Where the symbols take the units:
z90: na>z184, va>z927, ro>z238
z819: na>z95, va>z269, ro>z3
z792: na>z641, va>z949, ro>z269
z710: na>z406, va>z372, ro>z664
z942: na>z493, va>z548, ro>z372
z548: na>z942, va>z184, ro>z186
z114: na>z896, va>z330, ro>z618
z658: na>z237, va>z176, ro>z561
z464: na>z639, va>z239, ro>z183
z8: na>z646, va>z645, ro>z76
z992: na>z831, va>z518, ro>z341
z58: na>z715, va>z76, ro>z658
z7: na>z978, va>z210, ro>z99
z6: na>z748, va>z664, ro>z303
z846: na>z739, va>z467, ro>z69
z772: na>z1, va>z493, ro>z406
z920: na>z59, va>z889, ro>z15
z478: na>z341, va>z202, ro>z493
z518: na>z992, va>z304, ro>z478
z896: na>z268, va>z114, ro>z795
z61: na>z474, va>z69, ro>z815
z97: na>z239, va>z310, ro>z593
z472: na>z195, va>z538, ro>z639
z538: na>z472, va>z787, ro>z464
z641: na>z855, va>z792, ro>z819
z644: na>z266, va>z840, ro>z413
z949: na>z792, va>z715, ro>z143
z14: na>z758, va>z795, ro>z139
z99: na>z754, va>z268, ro>z758
z122: na>z880, va>z748, ro>z114
z258: na>z552, va>z739, ro>z474
z268: na>z99, va>z896, ro>z14
z901: na>z456, va>z781, ro>z683
z218: na>z722, va>z474, ro>z518
z310: na>z97, va>z413, ro>z646
z269: na>z819, va>z143, ro>z799
z41: na>z183, va>z593, ro>z949
z781: na>z901, va>z714, ro>z702
z59: na>z208, va>z920, ro>z364
z653: na>z962, va>z456, ro>z467
z225: na>z931, va>z406, ro>z748
z931: na>z541, va>z225, ro>z122
z237: na>z143, va>z658, ro>z264
z184: na>z548, va>z90, ro>z2
z586: na>z29, va>z722, ro>z831
z139: na>z585, va>z208, ro>z707
z3: na>z505, va>z799, ro>z962
z95: na>z847, va>z819, ro>z505
z880: na>z210, va>z122, ro>z896
z831: na>z366, va>z992, ro>z927
z1: na>z238, va>z772, ro>z225
z202: na>z478, va>z883, ro>z942
z552: na>z345, va>z258, ro>z218
z702: na>z683, va>z923, ro>z552
z978: na>z303, va>z7, ro>z754
z366: na>z78, va>z831, ro>z90
z593: na>z41, va>z646, ro>z715
z143: na>z269, va>z237, ro>z368
z186: na>z372, va>z2, ro>z224
z406: na>z225, va>z710, ro>z6
z883: na>z202, va>z78, ro>z548
z683: na>z134, va>z702, ro>z345
z646: na>z593, va>z8, ro>z58
z923: na>z702, va>z250, ro>z258
z29: na>z926, va>z586, ro>z366
z541: na>z224, va>z931, ro>z880
z78: na>z883, va>z366, ro>z184
z855: na>z176, va>z641, ro>z95
z104: na>z664, va>z224, ro>z7
z932: na>z787, va>z266, ro>z97
z428: na>z809, va>z585, ro>z840
z238: na>z2, va>z1, ro>z931
z303: na>z330, va>z978, ro>z743
z795: na>z14, va>z618, ro>z208
z341: na>z927, va>z478, ro>z772
z318: na>z707, va>z364, ro>z787
z183: na>z481, va>z41, ro>z792
z714: na>z781, va>z505, ro>z923
z965: na>z76, va>z481, ro>z855
z715: na>z949, va>z58, ro>z237
z208: na>z139, va>z59, ro>z318
z176: na>z658, va>z855, ro>z847
z330: na>z114, va>z303, ro>z347
z69: na>z61, va>z663, ro>z926
z481: na>z965, va>z183, ro>z641
z224: na>z104, va>z541, ro>z210
z809: na>z15, va>z428, ro>z644
z264: na>z368, va>z561, ro>z901
z76: na>z58, va>z965, ro>z176
z474: na>z218, va>z61, ro>z304
z663: na>z69, va>z571, ro>z29
z493: na>z772, va>z942, ro>z710
z927: na>z90, va>z341, ro>z1
z561: na>z264, va>z847, ro>z781
z748: na>z122, va>z6, ro>z330
z787: na>z538, va>z932, ro>z239
z840: na>z644, va>z500, ro>z195
z754: na>z743, va>z99, ro>z63
z585: na>z428, va>z139, ro>z500
z645: na>z8, va>z639, ro>z965
z304: na>z518, va>z815, ro>z202
z505: na>z714, va>z3, ro>z250
z413: na>z310, va>z195, ro>z8
z347: na>z618, va>z743, ro>z920
z134: na>z467, va>z683, ro>z571
z210: na>z7, va>z880, ro>z268
z815: na>z304, va>z926, ro>z883
z368: na>z799, va>z264, ro>z456
z707: na>z500, va>z318, ro>z538
z739: na>z258, va>z846, ro>z61
z195: na>z413, va>z472, ro>z645
z15: na>z364, va>z809, ro>z266
z962: na>z250, va>z653, ro>z846
z364: na>z318, va>z15, ro>z932
z467: na>z846, va>z134, ro>z663
z743: na>z347, va>z754, ro>z889
z639: na>z645, va>z464, ro>z481
z758: na>z63, va>z14, ro>z585
z571: na>z663, va>z345, ro>z586
z250: na>z923, va>z962, ro>z739
z847: na>z561, va>z95, ro>z714
z266: na>z932, va>z644, ro>z310
z799: na>z3, va>z368, ro>z653
z63: na>z889, va>z758, ro>z428
z618: na>z795, va>z347, ro>z59
z722: na>z586, va>z218, ro>z992
z456: na>z653, va>z901, ro>z134
z372: na>z710, va>z186, ro>z104
z500: na>z840, va>z707, ro>z472
z239: na>z464, va>z97, ro>z41
z345: na>z571, va>z552, ro>z722
z889: na>z920, va>z63, ro>z809
z2: na>z186, va>z238, ro>z541
z664: na>z6, va>z104, ro>z978
z926: na>z815, va>z29, ro>z78

In the rows, 150 means zero.

The rows follow the links: the fewer symbols apart two units are, the more alike their rows tend to be.

Some units and rows for them; each showing differs a little:
z500 -> 111,105,57,128,178,124,179,117,144,195,199,115,225,101,132,120,174,103,138,74,197,143,163,128,126,122,174,149,42,213,126,71,134,137,180,91,176,212,201
z269 -> 113,162,144,195,185,219,123,74,28,159,157,172,144,149,145,185,121,205,44,201,126,151,123,71,138,70,101,191,172,191,101,119,128,173,126,154,101,170,167
z586 -> 187,191,243,172,126,180,123,190,158,102,103,185,73,202,166,177,124,201,159,230,105,160,135,172,171,178,125,156,257,84,175,226,171,164,121,209,126,92,103
z143 -> 115,158,148,197,189,222,124,74,19,154,156,172,144,157,141,179,121,205,41,197,124,149,125,76,138,72,106,188,167,195,99,124,126,174,122,146,108,169,163
z815 -> 174,175,235,163,139,178,117,218,171,110,113,181,65,202,169,177,123,215,158,237,112,171,140,181,158,170,134,176,247,71,173,213,184,171,116,217,134,102,119
z268 -> 181,96,174,136,181,111,164,260,204,110,128,131,144,162,119,66,160,137,165,106,158,133,168,255,125,191,231,154,71,144,141,169,178,131,130,101,257,185,131
z663 -> 193,216,227,177,98,173,129,132,141,115,98,181,100,186,171,192,133,168,175,205,105,147,136,141,195,184,111,116,265,114,182,237,141,156,138,202,101,71,86
z345 -> 190,223,217,175,94,170,128,107,138,123,103,181,115,181,175,199,135,158,182,198,109,147,137,126,203,181,104,108,264,122,184,230,135,153,151,200,88,68,91
z664 -> 186,141,153,107,113,79,176,226,276,143,142,128,156,144,157,118,180,94,255,102,176,151,176,225,160,228,197,110,127,108,201,178,172,126,176,149,193,132,137
z239 -> 161,152,117,173,152,143,168,49,70,155,141,136,229,117,120,116,160,84,124,69,154,103,148,119,171,139,162,88,86,258,113,149,89,119,167,67,167,170,121
z883 -> 143,148,193,133,152,163,128,250,217,138,150,167,68,188,175,182,136,222,167,239,137,195,147,182,130,159,137,212,222,42,183,164,207,184,131,231,133,126,171
z202 -> 141,149,188,127,150,157,131,252,223,144,151,165,69,187,178,182,139,216,174,235,144,197,150,180,132,160,138,214,217,43,186,157,208,182,135,231,131,128,176
z639 -> 171,154,133,185,155,154,161,47,56,146,133,140,219,123,115,113,155,92,114,77,145,99,145,123,171,138,162,86,93,263,106,159,89,121,156,65,171,170,109
z965 -> 165,155,170,209,178,194,138,67,9,120,118,161,177,152,114,122,131,151,56,131,118,107,132,121,157,109,148,127,123,248,86,169,99,137,122,83,166,173,104
z406 -> 160,149,133,91,106,84,171,223,297,170,166,130,149,142,178,156,180,114,264,129,188,174,173,197,155,214,170,137,153,78,214,151,184,144,187,184,157,121,171
z208 -> 113,76,93,122,212,131,168,203,165,170,190,119,178,126,123,92,160,147,115,107,186,155,166,185,96,121,203,196,35,175,117,75,172,146,145,99,219,233,206
z95 -> 106,164,138,188,177,216,126,66,37,168,167,172,147,149,151,199,123,203,58,205,128,159,125,60,144,72,93,190,183,182,110,115,130,177,134,165,87,163,176
z992 -> 160,163,221,151,147,172,121,236,188,119,127,178,61,201,171,176,129,221,158,241,123,181,143,183,143,163,135,195,237,57,175,192,194,178,120,223,137,114,141
z792 -> 144,154,171,210,193,214,129,77,1,129,131,169,154,161,122,142,120,182,39,168,115,124,126,104,147,87,129,162,145,225,84,153,115,157,115,112,147,176,123

Each walk starts at a row. The symbols on each line, taken left to right, move it on to the next unit.
Each answer is a row, close to the row of the unit it stands for.
start 107,92,64,124,196,127,176,154,157,190,203,115,204,109,130,113,168,124,127,87,194,150,165,150,109,118,184,175,36,194,120,62,150,142,167,97,194,226,212
na ro na va na na ro
167,155,125,180,152,148,166,49,64,150,136,140,221,120,118,115,159,88,120,72,147,100,148,121,170,140,162,86,90,260,110,152,90,120,161,68,169,169,116
va na ro va ro va va
158,152,174,213,186,204,133,72,6,120,122,164,167,155,117,127,127,167,48,146,113,112,131,117,155,102,142,137,133,237,84,163,109,146,116,95,161,174,112
start 152,145,126,88,109,86,171,224,297,173,172,131,145,139,180,161,182,120,261,136,187,177,172,194,153,210,168,141,159,74,216,148,186,147,186,191,152,125,177
va na va ro ro ro va va
189,101,176,132,173,109,165,257,210,109,125,129,144,160,125,67,161,128,173,103,158,134,169,256,127,196,227,146,77,144,145,173,178,126,133,102,256,181,128
ro va na na ro na va ro
109,101,58,124,183,123,177,122,149,195,199,113,221,102,131,119,174,108,134,77,196,143,166,133,123,122,177,156,39,209,125,66,137,136,175,91,181,215,204
start 107,163,141,193,181,220,124,69,32,163,166,172,143,154,149,191,125,201,53,203,127,153,125,64,142,72,97,191,179,187,107,116,131,175,132,159,95,166,171
na va na ro ro ro ro va
198,214,234,177,103,174,126,140,143,110,100,185,96,190,171,189,132,172,173,210,106,148,137,148,191,185,115,123,266,110,181,237,146,156,138,202,104,72,89
ro va na ro na na na na na va
130,146,171,118,147,150,135,253,238,155,165,163,80,178,183,187,145,208,186,225,153,200,153,178,130,161,138,213,209,40,192,145,211,181,144,234,131,131,189
start 149,146,92,162,152,132,174,50,93,171,159,130,238,106,125,121,167,77,137,59,165,112,156,117,164,140,164,92,72,251,121,126,97,123,173,70,165,179,140
va va va na na
147,140,90,155,150,130,176,53,102,172,164,124,236,104,126,121,169,75,140,57,173,112,155,117,164,135,165,95,67,251,122,119,101,120,176,75,165,182,146
na va ro ro na na va ro
129,152,161,205,192,221,124,76,7,140,143,171,147,160,129,158,118,197,35,186,118,136,127,91,141,76,118,180,157,211,89,134,123,167,116,130,129,176,145
start 191,105,178,135,166,104,168,254,216,110,126,132,143,160,124,68,161,125,181,102,158,132,172,258,133,202,227,139,84,140,151,178,176,124,136,105,253,176,122
va na va va va ro na va va ro
137,74,131,134,213,132,163,242,173,138,167,124,155,145,119,77,154,157,117,115,173,146,166,221,94,140,219,195,42,161,119,109,181,146,128,100,246,227,179
va na ro va ro va va na
107,97,60,126,184,123,177,132,152,194,201,115,218,101,133,118,170,114,135,80,197,144,166,138,117,120,181,161,40,201,121,64,142,139,173,95,183,219,207
start 104,167,131,184,172,216,126,62,41,173,171,170,148,149,157,202,124,200,65,205,131,162,127,56,143,72,87,188,186,181,115,113,129,180,139,171,80,160,179
va na ro na va ro va
143,220,146,163,96,173,139,42,116,178,151,170,153,146,183,234,145,149,166,187,135,160,135,60,193,138,74,120,244,149,175,166,117,162,172,203,45,90,145
va ro ro na ro na na na na
158,162,213,146,147,170,125,242,198,121,133,175,63,198,172,178,129,221,158,241,126,186,142,186,139,163,139,202,234,51,178,184,199,178,123,226,135,117,150
start 172,155,146,193,160,162,157,50,43,136,124,147,209,129,115,113,150,105,96,88,135,99,142,123,171,131,159,95,103,260,101,164,91,120,147,68,171,169,103
ro na ro ro ro ro na va
155,223,156,166,90,173,138,48,122,168,142,176,149,149,181,228,145,144,175,185,127,156,133,70,198,152,80,113,253,142,180,179,116,159,173,202,51,80,128
va va va na na
147,220,150,167,92,174,140,47,121,174,146,175,150,148,184,231,144,147,174,186,134,158,135,63,198,145,77,115,249,148,178,172,116,160,174,203,47,84,138
start 167,84,161,136,196,120,162,260,189,116,142,130,146,160,116,65,155,145,143,111,160,137,166,248,112,168,228,171,61,148,129,147,182,133,127,99,259,205,147
ro na va na ro va ro na ro
157,152,103,165,150,136,173,50,87,164,152,130,233,108,124,119,165,79,134,61,163,110,154,118,167,140,164,89,73,255,118,133,96,116,172,70,167,174,132
va na ro na va ro ro
124,157,159,202,193,221,125,74,10,145,148,171,144,157,132,166,118,200,35,191,120,137,125,87,140,77,115,182,158,205,91,133,123,169,118,135,123,177,150
start 104,80,75,123,201,129,171,175,159,184,201,115,196,113,126,107,166,136,123,97,192,152,166,162,101,118,191,186,36,186,119,66,161,145,158,97,203,230,211
ro ro na va ro na ro
160,155,174,209,183,198,137,69,7,120,122,161,169,154,114,123,128,158,52,139,115,109,133,120,156,107,147,134,127,243,85,166,105,141,116,90,164,172,106
va na na na va va na na na
150,153,172,212,191,210,131,75,3,126,125,167,158,158,120,135,122,176,42,162,113,122,128,112,150,90,136,154,140,230,84,156,113,151,111,105,151,174,121
